Below is a small trained network, with its code and all its weights. Each question gives an input and a class and asks what happens when units are switched off, that is, made to give their printed mean instead of their output.

import numpy as np


def w(rows, s, z=0):
    codes = np.array(rows[::2]) - 128.0
    scale = np.full(codes.shape[1], s)
    scale[-1] = z or s
    return codes * scale


def norm(h):
    return h / np.sqrt((h * h).mean(-1, keepdims=True) + 1e-5)


def f(y):
    return np.maximum(y, 0)


def log_softmax(a):
    a = a - a.max(-1, keepdims=True)
    return a - np.log(np.exp(a).sum(-1, keepdims=True))


def net(x, mask):
    res = np.array(x, float).reshape(1, 7) / 4 @ E
    u = 0
    for l in range(2):
        y = f(norm(res) @ A[l][:, :-1].T + A[l][:, -1])
        res = res + np.where(mask[u : u + 8], y, B[l][:, -1]) @ B[l][:, :-1]
        u += 8
    return log_softmax(norm(res)[-1] @ U[:, :-1].T + U[:, -1])


A, B = {}, {}
E = w([
[126,126,128,124,129,130,132,123,134,126,132],'x0',
[34,85,63,46,2,204,68,211,132,39,132],'x1',
[124,45,159,68,131,150,206,120,11,167,186],'x2',
[108,114,134,147,129,129,127,129,131,138,127],'x3',
[226,16,198,86,114,24,124,198,186,165,27],'x4',
[108,116,134,143,131,125,129,128,129,129,124],'x5',
[141,138,123,114,124,127,132,125,127,124,124],'x6',
],0.0083)
A[0] = w([
[173,138,131,148,189,109,141,135,133,142,100,70],'L0N1',
[152,202,138,203,165,106,94,117,212,139,105,77],'L0N2',
[139,109,157,126,171,121,201,92,4,165,133,71],'L0N3',
[182,104,167,136,161,76,165,107,157,140,100,129],'L0N4',
[128,238,131,210,180,134,173,54,80,146,172,253],'L0N5',
[81,157,109,116,100,170,117,133,115,125,150,147],'L0N6',
[126,101,161,88,160,135,154,115,26,136,206,30],'L0N7',
[106,233,117,151,140,126,106,110,203,112,130,56],'L0N8',
],0.015,0.0045)
B[0] = w([
[137,131,182,96,81,141,86,111,180,154,240,177],'L0N1',
[174,32,97,204,29,147,229,49,126,82,99,198],'L0N2',
[166,68,97,214,14,141,192,54,151,68,87,234],'L0N3',
[132,131,200,71,193,62,69,161,125,180,126,215],'L0N4',
[79,228,208,124,231,81,69,69,42,170,191,250],'L0N5',
[84,148,132,57,134,124,89,142,37,107,65,202],'L0N6',
[138,133,36,210,94,128,212,104,185,128,80,217],'L0N7',
[114,82,45,203,82,146,244,115,135,134,108,194],'L0N8',
],0.011,0.016)
A[1] = w([
[228,178,169,142,234,124,145,135,133,181,126,88],'L1N1',
[124,153,129,175,138,140,123,68,115,96,143,119],'L1N2',
[190,142,57,194,109,187,194,125,190,108,146,89],'L1N3',
[200,82,156,91,165,101,119,200,200,169,106,89],'L1N4',
[86,249,84,107,205,169,99,149,121,144,185,3],'L1N5',
[95,132,74,66,107,202,99,202,148,93,147,111],'L1N6',
[129,144,140,154,181,130,131,136,102,134,155,118],'L1N7',
[140,72,95,158,143,188,204,130,121,139,167,101],'L1N8',
],0.022,0.0036)
B[1] = w([
[46,167,82,116,111,135,59,151,213,108,202,195],'L1N1',
[144,59,116,65,117,149,117,253,155,123,88,247],'L1N2',
[150,117,69,142,65,136,179,138,158,141,115,252],'L1N3',
[120,153,102,119,174,192,163,150,13,101,68,243],'L1N4',
[173,101,154,119,201,168,166,189,39,121,60,182],'L1N5',
[135,140,173,146,139,78,88,87,214,164,212,229],'L1N6',
[178,122,158,19,119,141,48,155,175,112,94,164],'L1N7',
[149,150,99,156,85,109,128,124,171,111,83,211],'L1N8',
],0.015,0.014)
U = w([
[175,91,59,195,14,130,239,105,186,122,75,172],'0',
[128,154,161,87,223,204,141,183,2,100,73,1],'1',
[100,166,198,119,146,91,54,94,225,155,249,208],'2',
],0.008,0.00094)

Each question gives the input, the list of numbers given to net, and the class t.
The units are the neurons (one row each of A and B). Each row of codes is followed by its name. A weight is (code - 128) times the scale printed after its matrix; where a second scale follows, it is the last column's (A, B and U).
mask holds one flag per neuron, layer by layer. A switched-off neuron (its flag False) gives its mean, the last column of its row in B, instead of its output. The means were averaged over made-up inputs and are rounded, as every weight is.
A unit's drop is (log p(t) with every unit on - log p(t) with that unit switched off) / (log p(t) with every unit on - log p(t) with every unit switched off).
The circuit of an input: a set's keep is (log p(t) with only the set's units on - log p(t) with every unit switched off) / (log p(t) with every unit on - log p(t) with every unit switched off). Starting from the 12 units with the biggest drops (on a tie, the unit counted first), units are removed one at a time, each time the one whose removal leaves the highest keep (on an exact tie, the one counted first), for as long as the keep stays at least 0.8.
circuit, biggest first: the units of the circuit, biggest drop first
top k neurons: the k neurons with the biggest drops, biggest first
drop when u is switched off: that unit's drop, to one decimal
input [2,-8,1,6,-2,-2,-3], class 2: circuit, biggest first => [L0N5]
input [3,-8,0,-5,7,7,-2], class 2: top 3 neurons => [L0N4; L1N1; L0N1]
input [-3,7,-2,3,8,8,-4], class 1: top 3 neurons => [L1N4; L0N3; L0N7]
input [5,-3,3,5,6,-5,-2], class 1: top 2 neurons => [L1N4; L0N4]
input [5,-3,1,0,6,-3,-5], class 1: top 2 neurons => [L1N4; L0N5]
input [3,-5,2,5,7,4,-6], class 1: circuit, biggest first => [L1N4; L0N4]
input [-7,-1,4,1,5,3,0], class 1: top 2 neurons => [L0N4; L0N2]
input [-2,-7,-7,2,-8,8,2], class 1: top 2 neurons => [L0N5; L0N3]
input [-7,-7,0,-3,-5,3,5], class 2: top 2 neurons => [L0N5; L1N4]
input [4,-7,-6,5,-4,-2,-3], class 2: top 2 neurons => [L0N5; L0N3]
input [-8,-3,3,0,4,-6,8], class 1: top 3 neurons => [L0N4; L1N4; L0N5]
input [4,0,2,-7,-6,4,4], class 1: drop when L0N5 is switched off => 1.0
input [-3,-2,0,6,0,-2,1], class 2: drop when L0N1 is switched off => 0.0
input [-6,8,4,5,1,6,7], class 2: drop when L1N6 is switched off => 0.1
